Here is a tiny trained network, its code and every weight. The questions are about switching its units off for an input and a class, where a switched-off unit gives its printed mean instead of its output.

import numpy as np


def w(rows, s, z=0):
    codes = np.array(rows[::2]) - 128.0
    scale = np.full(codes.shape[1], s)
    scale[-1] = z or s
    return codes * scale


def norm(h):
    return h / np.sqrt((h * h).mean(-1, keepdims=True) + 1e-5)


def f(y):
    return y / 2 * (1 + np.tanh(0.7978845608 * (y + 0.044715 * y**3)))


def log_softmax(a):
    a = a - a.max(-1, keepdims=True)
    return a - np.log(np.exp(a).sum(-1, keepdims=True))


def net(x, mask):
    res = np.array(x, float).reshape(1, 5) / 4 @ E
    u = 0
    for l in range(2):
        y = f(norm(res) @ A[l][:, :-1].T + A[l][:, -1])
        res = res + np.where(mask[u : u + 4], y, B[l][:, -1]) @ B[l][:, :-1]
        u += 4
    return log_softmax(norm(res)[-1] @ U[:, :-1].T + U[:, -1])


A, B = {}, {}
E = w([
[180,215,187,196,125,156,119,131,209,29],'x0',
[220,96,65,101,137,54,75,21,208,52],'x1',
[207,64,85,169,118,221,112,152,106,239],'x2',
[63,215,67,190,252,106,178,23,215,134],'x3',
[98,184,202,245,197,83,68,165,35,109],'x4',
],0.0025)
A[0] = w([
[114,84,129,51,77,189,207,195,94,188,88],'0.n0',
[97,130,65,30,113,24,155,22,174,61,250],'0.n1',
[235,4,159,110,16,143,63,172,69,132,110],'0.n2',
[63,207,161,131,122,160,219,113,206,101,95],'0.n3',
],0.0044,0.0023)
B[0] = w([
[87,154,165,164,161,103,43,116,129,83,197],'0.n0',
[198,73,253,148,143,129,163,83,109,149,253],'0.n1',
[72,196,73,70,73,96,198,168,181,108,244],'0.n2',
[81,126,80,98,93,120,114,213,68,149,180],'0.n3',
],0.0067,0.0044)
A[1] = w([
[66,98,153,117,81,74,136,197,163,139,132],'1.n0',
[107,76,71,179,192,199,218,116,86,231,79],'1.n1',
[164,4,178,110,73,187,61,94,131,72,88],'1.n2',
[122,124,66,186,142,205,47,110,229,160,255],'1.n3',
],0.0042,0.0028)
B[1] = w([
[200,116,47,199,157,76,147,161,145,164,252],'1.n0',
[222,74,167,43,46,3,250,179,167,25,208],'1.n1',
[193,176,74,30,39,91,182,158,169,81,148],'1.n2',
[151,34,209,133,124,7,154,57,182,94,234],'1.n3',
],0.0047,0.0021)
U = w([
[59,196,31,97,55,101,148,241,113,123,162],'0',
[95,143,192,232,253,124,74,114,38,126,186],'1',
[137,91,80,111,167,194,42,56,91,163,15],'2',
[139,86,32,90,127,169,120,59,160,135,4],'3',
[255,57,211,63,102,82,214,39,152,98,225],'4',
],0.0072,0.0034)

Each question gives the input, the list of numbers given to net, and the class t.
The units are the neurons (one row each of A and B). Each row of codes is followed by its name. A weight is (code - 128) times the scale printed after its matrix; where a second scale follows, it is the last column's (A, B and U).
mask holds one flag per neuron, layer by layer. A switched-off neuron (its flag False) gives its mean, the last column of its row in B, instead of its output. The means were averaged over made-up inputs and are rounded, as every weight is.
A unit's drop is (log p(t) with every unit on - log p(t) with that unit switched off) / (log p(t) with every unit on - log p(t) with every unit switched off).
The circuit of an input: a set's keep is (log p(t) with only the set's units on - log p(t) with every unit switched off) / (log p(t) with every unit on - log p(t) with every unit switched off). Starting from all 8 units, units are removed one at a time, each time the one whose removal leaves the highest keep (on an exact tie, the one counted first), for as long as the keep stays at least 0.8.
units of the circuit, in order: the units of the circuit, biggest drop first
most important unit: the unit with the biggest drop
top k neurons: the k neurons with the biggest drops, biggest first
k most important neurons of layer l: the k neurons of layer l with the biggest drops, biggest first
drop of u: that unit's drop, to one decimal
input [5,-4,-3,0,-6], class 0: most important unit	0.n3
input [-8,-8,7,7,-1], class 4: top 2 neurons	(1.n1 0.n2)
input [8,-3,7,7,1], class 4: units of the circuit, in order	(1.n1 0.n0)
input [-2,-6,-3,-1,-3], class 1: top 2 neurons	(0.n0 0.n2)
input [4,-7,3,7,0], class 0: top 2 neurons	(0.n3 0.n1)
input [-2,-5,5,2,3], class 4: top 3 neurons	(1.n1 0.n3 1.n3)
input [2,-7,6,-7,6], class 0: 2 most important neurons of layer 0	(0.n2 0.n1)
input [8,-1,1,-6,-7], class 0: top 2 neurons	(0.n2 0.n1)
input [-4,2,6,7,6], class 4: top 2 neurons	(1.n1 0.n0)
input [8,-5,-7,6,-5], class 0: top 3 neurons	(0.n3 0.n0 1.n3)
input [1,-3,5,4,1], class 4: top 2 neurons	(1.n1 0.n2)
input [1,1,5,4,5], class 4: units of the circuit, in order	(0.n0 1.n1)
input [2,-1,5,3,5], class 4: top 2 neurons	(0.n0 1.n1)
input [-7,1,2,6,6], class 4: units of the circuit, in order	(1.n1)
input [-4,-6,-6,-3,3], class 1: 2 most important neurons of layer 1	(1.n1 1.n2)
input [-4,0,-2,7,2], class 4: top 2 neurons	(1.n1 0.n0)
input [0,-4,-1,-2,-6], class 0: 2 most important neurons of layer 0	(0.n2 0.n1)
input [4,-7,6,8,4], class 4: drop of 0.n2	0.6
input [-2,-2,-4,-6,3], class 0: drop of 0.n2	0.1
input [3,-2,5,-7,6], class 0: units of the circuit, in order	(0.n2)
input [-1,2,3,-2,-1], class 0: drop of 1.n2	0.0
